Below are the code and all the weights of a small trained network. Each question names an input and a target symbol and asks about switching units off, where a switched-off unit gives its printed mean instead of its output.

import numpy as np


def w(rows, s, z=0):
    codes = np.array(rows[::2]) - 128.0
    scale = np.full(codes.shape[1], s)
    scale[-1] = z or s
    return codes * scale


def norm(h):
    return h / np.sqrt((h * h).mean(-1, keepdims=True) + 1e-5)


def f(y):
    return np.maximum(y, 0)


def softmax(a):
    e = np.exp(a - a.max(-1, keepdims=True))
    return e / e.sum(-1, keepdims=True)


def log_softmax(a):
    a = a - a.max(-1, keepdims=True)
    return a - np.log(np.exp(a).sum(-1, keepdims=True))


def net(x, mask):
    ids = ['ΛΠΩβγδζθμφ'.index(c) for c in x.split()]
    T = len(ids)
    res = E[ids] + P[:T]
    u = 0
    for l in range(3):
        q, k, v = (norm(res) @ M[l].T for M in (Q, K, V))
        z = softmax(np.where(np.tri(T) > 0, q @ k.T / 3**0.5, -1e9)) @ v
        res = res + np.where(mask[u], z, O[l][:, -1]) @ O[l][:, :-1]
        u += 1
        y = f(norm(res) @ A[l][:, :-1].T + A[l][:, -1])
        res = res + np.where(mask[u : u + 4], y, B[l][:, -1]) @ B[l][:, :-1]
        u += 4
    return log_softmax(norm(res)[-1] @ U[:, :-1].T + U[:, -1])


Q, K, V, O, A, B = {}, {}, {}, {}, {}, {}
E = w([
[167,150,108,100,142,47,86,79],'Λ',
[78,109,123,160,171,118,77,19],'Π',
[115,75,135,62,61,112,99,83],'Ω',
[121,155,157,183,95,159,120,109],'β',
[167,118,182,84,123,90,109,193],'γ',
[190,2,32,174,210,212,130,123],'δ',
[131,132,121,170,172,84,120,143],'ζ',
[155,80,183,132,153,119,172,79],'θ',
[132,107,124,96,116,140,120,104],'μ',
[85,136,138,162,105,149,29,88],'φ',
],0.028)
P = w([
[84,160,103,103,144,134,200,186],'0',
[135,62,216,144,144,52,96,76],'1',
[127,65,188,133,143,74,104,69],'2',
[120,85,183,138,142,77,118,50],'3',
[124,81,197,140,159,65,84,45],'4',
[110,94,184,143,142,60,99,43],'5',
[116,108,189,147,131,41,103,44],'6',
[110,118,192,155,122,36,105,36],'7',
[126,131,186,158,109,19,112,38],'8',
[124,139,182,166,91,7,121,31],'9',
],0.013)
Q[0] = w([
[109,132,41,138,159,146,116,118],'L0H1',
[80,186,248,114,104,114,148,111],'L0H1',
[166,70,85,99,178,212,139,177],'L0H1',
],0.013)
K[0] = w([
[194,79,98,175,127,111,129,138],'L0H1',
[44,195,146,85,141,113,188,84],'L0H1',
[255,28,143,175,127,100,27,129],'L0H1',
],0.01)
V[0] = w([
[20,157,73,124,114,233,51,172],'L0H1',
[99,160,94,174,101,94,1,34],'L0H1',
[155,45,50,197,143,235,223,78],'L0H1',
],0.0071)
O[0] = w([
[4,176,120,110,131,63,139,157,145],'L0H1',
[103,66,125,196,87,101,179,154,21],'L0H1',
[128,43,132,147,233,169,36,186,254],'L0H1',
],0.012,0.00097)
A[0] = w([
[198,138,254,146,141,75,184,183,77],'L0N1',
[16,89,166,179,121,79,94,214,81],'L0N2',
[176,168,71,181,199,48,190,228,3],'L0N3',
[158,184,148,110,81,32,21,176,81],'L0N4',
],0.0084,0.0052)
B[0] = w([
[141,136,189,125,149,157,128,57,223],'L0N1',
[226,220,137,161,91,59,114,98,255],'L0N2',
[111,120,80,138,105,251,107,33,173],'L0N3',
[111,225,60,66,120,146,136,111,252],'L0N4',
],0.013,0.0048)
Q[1] = w([
[121,130,96,140,30,61,80,119],'L1H1',
[233,135,194,152,125,102,8,19],'L1H1',
[156,50,115,184,101,124,200,228],'L1H1',
],0.012)
K[1] = w([
[165,147,138,111,138,168,32,189],'L1H1',
[80,111,4,124,188,165,240,227],'L1H1',
[89,203,139,91,157,150,111,88],'L1H1',
],0.015)
V[1] = w([
[57,49,63,146,78,79,189,173],'L1H1',
[214,99,9,146,85,204,228,23],'L1H1',
[49,109,136,157,144,237,38,150],'L1H1',
],0.011)
O[1] = w([
[84,104,196,157,16,64,73,93,31],'L1H1',
[170,127,192,179,121,251,173,42,254],'L1H1',
[124,189,28,103,120,160,134,88,191],'L1H1',
],0.016,0.0081)
A[1] = w([
[186,59,180,223,95,46,29,92,2],'L1N1',
[213,215,162,114,123,232,116,137,81],'L1N2',
[74,148,127,160,6,79,59,98,64],'L1N3',
[123,146,85,201,117,229,148,133,171],'L1N4',
],0.012,0.0051)
B[1] = w([
[154,63,1,80,97,146,220,154,202],'L1N1',
[82,138,142,151,96,119,227,216,248],'L1N2',
[81,113,127,141,132,202,100,138,185],'L1N3',
[80,102,125,202,107,44,65,148,228],'L1N4',
],0.017,0.011)
Q[2] = w([
[92,175,95,81,147,74,251,49],'L2H1',
[109,129,95,197,179,98,223,52],'L2H1',
[79,154,72,76,83,70,55,201],'L2H1',
],0.013)
K[2] = w([
[195,66,93,125,162,254,135,221],'L2H1',
[124,128,14,79,161,137,77,236],'L2H1',
[114,155,132,155,108,240,199,122],'L2H1',
],0.014)
V[2] = w([
[126,49,254,101,122,160,118,233],'L2H1',
[158,132,148,253,150,4,75,118],'L2H1',
[244,28,98,116,144,149,90,165],'L2H1',
],0.0092)
O[2] = w([
[129,93,151,134,203,167,126,176,35],'L2H1',
[182,139,192,250,103,124,121,110,56],'L2H1',
[247,92,151,119,68,128,99,175,253],'L2H1',
],0.017,0.0036)
A[2] = w([
[123,226,67,176,123,251,175,87,43],'L2N1',
[28,47,134,132,226,139,169,94,2],'L2N2',
[101,38,100,35,90,241,88,109,16],'L2N3',
[161,131,69,203,216,55,170,174,68],'L2N4',
],0.015,0.0063)
B[2] = w([
[146,148,87,223,119,166,81,142,254],'L2N1',
[99,253,173,56,100,111,142,195,160],'L2N2',
[139,176,176,135,110,196,43,117,168],'L2N3',
[185,164,191,148,100,170,55,132,188],'L2N4',
],0.02,0.014)
U = w([
[147,78,187,136,138,120,182,45,255],'Λ',
[156,50,55,134,80,119,130,185,112],'Π',
[107,134,172,87,58,181,91,86,85],'Ω',
[164,174,199,163,133,58,69,119,109],'β',
[140,199,160,103,109,120,209,189,77],'γ',
[135,69,124,162,138,89,73,7,133],'δ',
[80,153,82,193,156,188,161,65,113],'ζ',
[173,75,101,156,207,188,78,219,79],'θ',
[155,158,56,87,159,85,122,99,204],'μ',
[73,111,139,184,65,61,118,209,116],'φ',
],0.013,0.0067)

Each question gives the input, a string of symbols that net reads in full, and the target symbol t.
The units are the heads (3 rows each of Q, K, V and O) and the neurons (one row each of A and B). Each row of codes is followed by its name. A weight is (code - 128) times the scale printed after its matrix; where a second scale follows, it is the last column's (O, A, B and U).
mask holds one flag per unit, layer by layer, with each layer's heads first. A switched-off unit (its flag False) gives its mean, the last column of its rows in O or B, instead of its output. The means were averaged over made-up inputs and are rounded, as every weight is.
A unit's drop is (log p(t) with every unit on - log p(t) with that unit switched off) / (log p(t) with every unit on - log p(t) with every unit switched off).
The circuit of an input: a set's keep is (log p(t) with only the set's units on - log p(t) with every unit switched off) / (log p(t) with every unit on - log p(t) with every unit switched off). Starting from the 12 units with the biggest drops (on a tie, the unit counted first), units are removed one at a time, each time the one whose removal leaves the highest keep (on an exact tie, the one counted first), for as long as the keep stays at least 0.8.
units of the circuit, in order: the units of the circuit, biggest drop first
k most important neurons: the k neurons with the biggest drops, biggest first
top k neurons in layer l: the k neurons of layer l with the biggest drops, biggest first
input θ β μ θ ζ β, target θ: units of the circuit, in order	L0H1, L1H1
input Π ζ φ ζ ζ φ, target Π: units of the circuit, in order	L0H1, L1N1, L0N2, L1H1
input φ μ μ Ω, target φ: units of the circuit, in order	L0H1
input Λ φ β φ Λ ζ, target Λ: units of the circuit, in order	L0H1, L1H1
input δ μ θ μ Λ μ ζ θ μ μ, target Π: units of the circuit, in order	L0H1, L2H1
input Λ Ω ζ θ, target Λ: units of the circuit, in order	L0H1, L1H1
input δ φ Λ, target μ: top 2 neurons in layer 0	L0N2, L0N3
input Ω μ μ ζ Λ, target Ω: top 2 neurons in layer 1	L1N3, L1N1
input ζ δ β, target φ: units of the circuit, in order	L1N4, L1N2
input Π Ω γ β Ω θ ζ Λ, target Π: units of the circuit, in order	L0H1, L1N1, L1H1, L0N2
input Ω Ω Π ζ μ ζ μ Λ, target Ω: 3 most important neurons	L2N3, L1N3, L1N1
input ζ Π θ Ω δ Λ β μ, target Π: units of the circuit, in order	L2H1, L2N4
input β Ω β θ, target β: 2 most important neurons	L0N2, L1N2
input μ γ φ Ω γ Ω δ β, target φ: top 2 neurons in layer 1	L1N2, L1N4
input δ ζ β ζ ζ, target β: units of the circuit, in order	L2N4
input ζ ζ γ Λ, target ζ: 2 most important neurons	L0N3, L1N2
input β Ω γ δ μ Π θ, target Λ: 3 most important neurons	L2N1, L1N4, L0N1
input Π δ ζ γ δ ζ Λ μ Π, target Π: top 2 neurons in layer 1	L1N1, L1N4
input β μ Ω ζ δ μ θ ζ ζ δ, target β: top 2 neurons in layer 2	L2N2, L2N4
input Λ ζ μ φ ζ Λ Π ζ φ, target Λ: most important neuron	L2N1
input δ β γ δ μ β ζ β μ, target δ: 2 most important neurons	L1N2, L1N1
input Ω θ μ Π ζ, target Ω: top 2 neurons in layer 2	L2N3, L2N1
